[[109,98,104,129,111,97,99,100,132,102,99],
[76,45,51,109,81,56,92,52,88,116,118],
[102,71,76,109,105,75,96,77,83,95,101],
[137,102,107,132,138,96,101,106,106,74,81],
[128,154,148,92,123,143,108,147,107,80,79],
[161,120,124,131,162,108,104,123,93,52,65]]
|
[[76,45,51,109,81,56,92,52,88,116,118],
[102,71,76,109,105,75,96,77,83,95,101],
[109,98,104,129,111,97,99,100,132,102,99],
[137,102,107,132,138,96,101,106,106,74,81],
[161,120,124,131,162,108,104,123,93,52,65],
[128,154,148,92,123,143,108,147,107,80,79]]

[[134,84,154,91],
[125,165,114,82],
[103,101,102,103],
[63,127,101,110],
[83,90,97,96]]
|
[[134,84,154,91],
[83,90,97,96],
[103,101,102,103],
[63,127,101,110],
[125,165,114,82]]

[[118,95,105,63,110,68,100,78,88,90],
[88,84,100,140,92,154,98,141,99,84],
[69,99,98,148,74,143,100,130,93,101],
[83,96,106,93,74,87,102,90,60,89],
[63,102,99,146,66,138,101,125,84,102],
[52,108,101,136,51,115,103,106,66,107],
[124,88,106,59,115,72,100,83,86,81],
[80,94,106,99,72,96,102,96,60,87]]
|
[[88,84,100,140,92,154,98,141,99,84],
[124,88,106,59,115,72,100,83,86,81],
[80,94,106,99,72,96,102,96,60,87],
[118,95,105,63,110,68,100,78,88,90],
[83,96,106,93,74,87,102,90,60,89],
[69,99,98,148,74,143,100,130,93,101],
[63,102,99,146,66,138,101,125,84,102],
[52,108,101,136,51,115,103,106,66,107]]

[[102,95,117,95,97,155,87,96,84,102,97,87,103,98,106,99],
[115,136,105,101,123,134,104,101,100,100,138,84,95,85,109,112],
[110,125,130,103,97,70,93,73,89,108,114,91,93,103,108,103],
[115,105,115,96,94,36,121,107,97,95,63,122,105,114,85,108]]
|
[[102,95,117,95,97,155,87,96,84,102,97,87,103,98,106,99],
[115,105,115,96,94,36,121,107,97,95,63,122,105,114,85,108],
[110,125,130,103,97,70,93,73,89,108,114,91,93,103,108,103],
[115,136,105,101,123,134,104,101,100,100,138,84,95,85,109,112]]

[[93,91,96,97,95,95,98,91,94,90,93,99,92],
[95,55,88,80,56,88,118,82,68,83,109,96,110],
[102,98,98,99,100,100,99,100,98,98,101,98,98],
[42,70,102,75,96,108,106,72,125,141,67,142,136],
[93,51,88,78,55,90,122,82,69,85,111,101,114],
[97,100,100,102,96,91,90,93,93,95,91,91,93]]
|
[[93,51,88,78,55,90,122,82,69,85,111,101,114],
[95,55,88,80,56,88,118,82,68,83,109,96,110],
[42,70,102,75,96,108,106,72,125,141,67,142,136],
[93,91,96,97,95,95,98,91,94,90,93,99,92],
[102,98,98,99,100,100,99,100,98,98,101,98,98],
[97,100,100,102,96,91,90,93,93,95,91,91,93]]

[[108,98,98,85],
[106,94,102,80],
[104,97,99,111],
[107,105,103,103],
[142,88,96,71],
[104,111,89,135],
[109,96,100,106],
[99,147,97,117],
[122,99,102,95],
[113,80,126,95],
[104,90,108,119],
[106,91,93,131]]
|
[[113,80,126,95],
[142,88,96,71],
[104,90,108,119],
[106,91,93,131],
[106,94,102,80],
[109,96,100,106],
[104,97,99,111],
[108,98,98,85],
[122,99,102,95],
[107,105,103,103],
[104,111,89,135],
[99,147,97,117]]
---
[[91,83,71,42,58,99,79],
[143,85,104,86,47,78,67],
[113,59,97,148,125,85,133],
[81,66,65,126,135,120,105],
[63,143,109,77,132,122,114],
[67,97,72,74,96,90,86],
[97,121,109,129,135,82,129],
[76,119,88,104,132,119,100],
[158,158,152,126,106,83,92],
[104,109,123,143,138,86,122]]
|
[[79,99,58,42,71,83,91],
[67,78,47,86,104,85,143],
[133,85,125,148,97,59,113],
[105,120,135,126,65,66,81],
[114,122,132,77,109,143,63],
[86,90,96,74,72,97,67],
[129,82,135,129,109,121,97],
[100,119,132,104,88,119,76],
[92,83,106,126,152,158,158],
[122,86,138,143,123,109,104]]

[[126,98,85,68,107],
[126,98,123,100,54],
[105,98,47,100,107],
[126,98,94,95,157],
[126,108,73,84,107]]
|
[[107,68,85,98,126],
[54,100,123,98,126],
[107,100,47,98,105],
[157,95,94,98,126],
[107,84,73,108,126]]

[[48,130],
[117,135]]
|
[[130,48],
[135,117]]

[[103,62,95,145,73,90],
[124,113,107,129,103,119],
[92,54,158,123,107,124]]
|
[[90,73,145,95,62,103],
[119,103,129,107,113,124],
[124,107,123,158,54,92]]

[[101,111,108,158,93,95,94,98],
[105,107,103,83,102,95,97,98],
[98,109,105,156,93,100,101,104],
[98,103,99,81,102,102,97,95],
[101,104,102,101,100,97,102,104]]
|
[[98,94,95,93,158,108,111,101],
[98,97,95,102,83,103,107,105],
[104,101,100,93,156,105,109,98],
[95,97,102,102,81,99,103,98],
[104,102,97,100,101,102,104,101]]

[[136,107,57,146,103,103,83,121,108,91,65,112,115,92,118,88],
[59,127,125,129,122,89,128,92,130,129,97,83,86,118,62,110],
[85,132,121,95,85,108,98,90,93,53,69,83,118,67,95,117]]
|
[[88,118,92,115,112,65,91,108,121,83,103,103,146,57,107,136],
[110,62,118,86,83,97,129,130,92,128,89,122,129,125,127,59],
[117,95,67,118,83,69,53,93,90,98,108,85,95,121,132,85]]
